Here is a tiny trained network, its code and every weight. The questions are about switching its units off for an input and a class, where a switched-off unit gives its printed mean instead of its output.

import numpy as np


def w(rows, s, z=0):
    codes = np.array(rows[::2]) - 128.0
    scale = np.full(codes.shape[1], s)
    scale[-1] = z or s
    return codes * scale


def norm(h):
    return h / np.sqrt((h * h).mean(-1, keepdims=True) + 1e-5)


def f(y):
    return np.maximum(y, 0)


def log_softmax(a):
    a = a - a.max(-1, keepdims=True)
    return a - np.log(np.exp(a).sum(-1, keepdims=True))


def net(x, mask):
    res = np.array(x, float).reshape(1, 4) / 4 @ E
    u = 0
    for l in range(3):
        y = f(norm(res) @ A[l][:, :-1].T + A[l][:, -1])
        res = res + np.where(mask[u : u + 5], y, B[l][:, -1]) @ B[l][:, :-1]
        u += 5
    return log_softmax(norm(res)[-1] @ U[:, :-1].T + U[:, -1])


A, B = {}, {}
E = w([
[167,138,217],'x0',
[41,70,114],'x1',
[255,106,49],'x2',
[182,59,167],'x3',
],0.0087)
A[0] = w([
[216,115,71,124],'L0N0',
[137,142,191,1],'L0N1',
[96,221,191,121],'L0N2',
[129,68,178,102],'L0N3',
[183,87,254,108],'L0N4',
],0.022,0.0079)
B[0] = w([
[254,183,91,242],'L0N0',
[66,115,78,149],'L0N1',
[133,150,196,225],'L0N2',
[65,179,97,176],'L0N3',
[4,90,211,244],'L0N4',
],0.025,0.011)
A[1] = w([
[16,207,6,181],'L1N0',
[189,4,141,3],'L1N1',
[93,155,147,29],'L1N2',
[77,157,244,201],'L1N3',
[37,10,71,110],'L1N4',
],0.015,0.0026)
B[1] = w([
[126,3,75,180],'L1N0',
[100,171,114,129],'L1N1',
[166,127,126,157],'L1N2',
[201,71,178,252],'L1N3',
[54,58,83,168],'L1N4',
],0.025,0.014)
A[2] = w([
[89,249,162,174],'L2N0',
[31,173,141,165],'L2N1',
[145,153,75,4],'L2N2',
[2,220,164,70],'L2N3',
[135,151,87,7],'L2N4',
],0.027,0.0025)
B[2] = w([
[169,43,144,164],'L2N0',
[146,32,114,233],'L2N1',
[141,77,82,253],'L2N2',
[74,2,94,237],'L2N3',
[126,115,98,204],'L2N4',
],0.033,0.0039)
U = w([
[80,234,130,2],'0',
[135,98,253,206],'1',
[23,75,126,184],'2',
[101,218,170,31],'3',
[209,156,52,172],'4',
],0.017,0.0081)

Each question gives the input, the list of numbers given to net, and the class t.
The units are the neurons (one row each of A and B). Each row of codes is followed by its name. A weight is (code - 128) times the scale printed after its matrix; where a second scale follows, it is the last column's (A, B and U).
mask holds one flag per neuron, layer by layer. A switched-off neuron (its flag False) gives its mean, the last column of its row in B, instead of its output. The means were averaged over made-up inputs and are rounded, as every weight is.
A unit's drop is (log p(t) with every unit on - log p(t) with that unit switched off) / (log p(t) with every unit on - log p(t) with every unit switched off).
The circuit of an input: a set's keep is (log p(t) with only the set's units on - log p(t) with every unit switched off) / (log p(t) with every unit on - log p(t) with every unit switched off). Starting from the 12 units with the biggest drops (on a tie, the unit counted first), units are removed one at a time, each time the one whose removal leaves the highest keep (on an exact tie, the one counted first), for as long as the keep stays at least 0.8.
units of the circuit, in order: the units of the circuit, biggest drop first
unit that matters most: the unit with the biggest drop
top k neurons in layer l: the k neurons of layer l with the biggest drops, biggest first
drop when u is switched off: that unit's drop, to one decimal
input [1,-6,-3,2], class 2: units of the circuit, in order : (L0N4; L2N3)
input [7,-6,-3,6], class 2: unit that matters most : L0N4
input [5,-2,1,7], class 2: top 3 neurons in layer 0 : (L0N4; L0N3; L0N2)
input [5,8,5,-5], class 4: top 4 neurons in layer 0 : (L0N4; L0N2; L0N3; L0N1)
input [8,-5,1,4], class 2: top 2 neurons in layer 0 : (L0N4; L0N1)
input [8,-8,-4,3], class 2: top 2 neurons in layer 0 : (L0N4; L0N0)
input [8,-8,-5,-1], class 2: top 3 neurons in layer 0 : (L0N4; L0N0; L0N1)
input [5,7,2,5], class 2: drop when L0N3 is switched off : 0.2
input [6,-4,-4,8], class 2: drop when L0N4 is switched off : 0.4
input [3,-8,-3,8], class 2: drop when L0N0 is switched off : 0.1
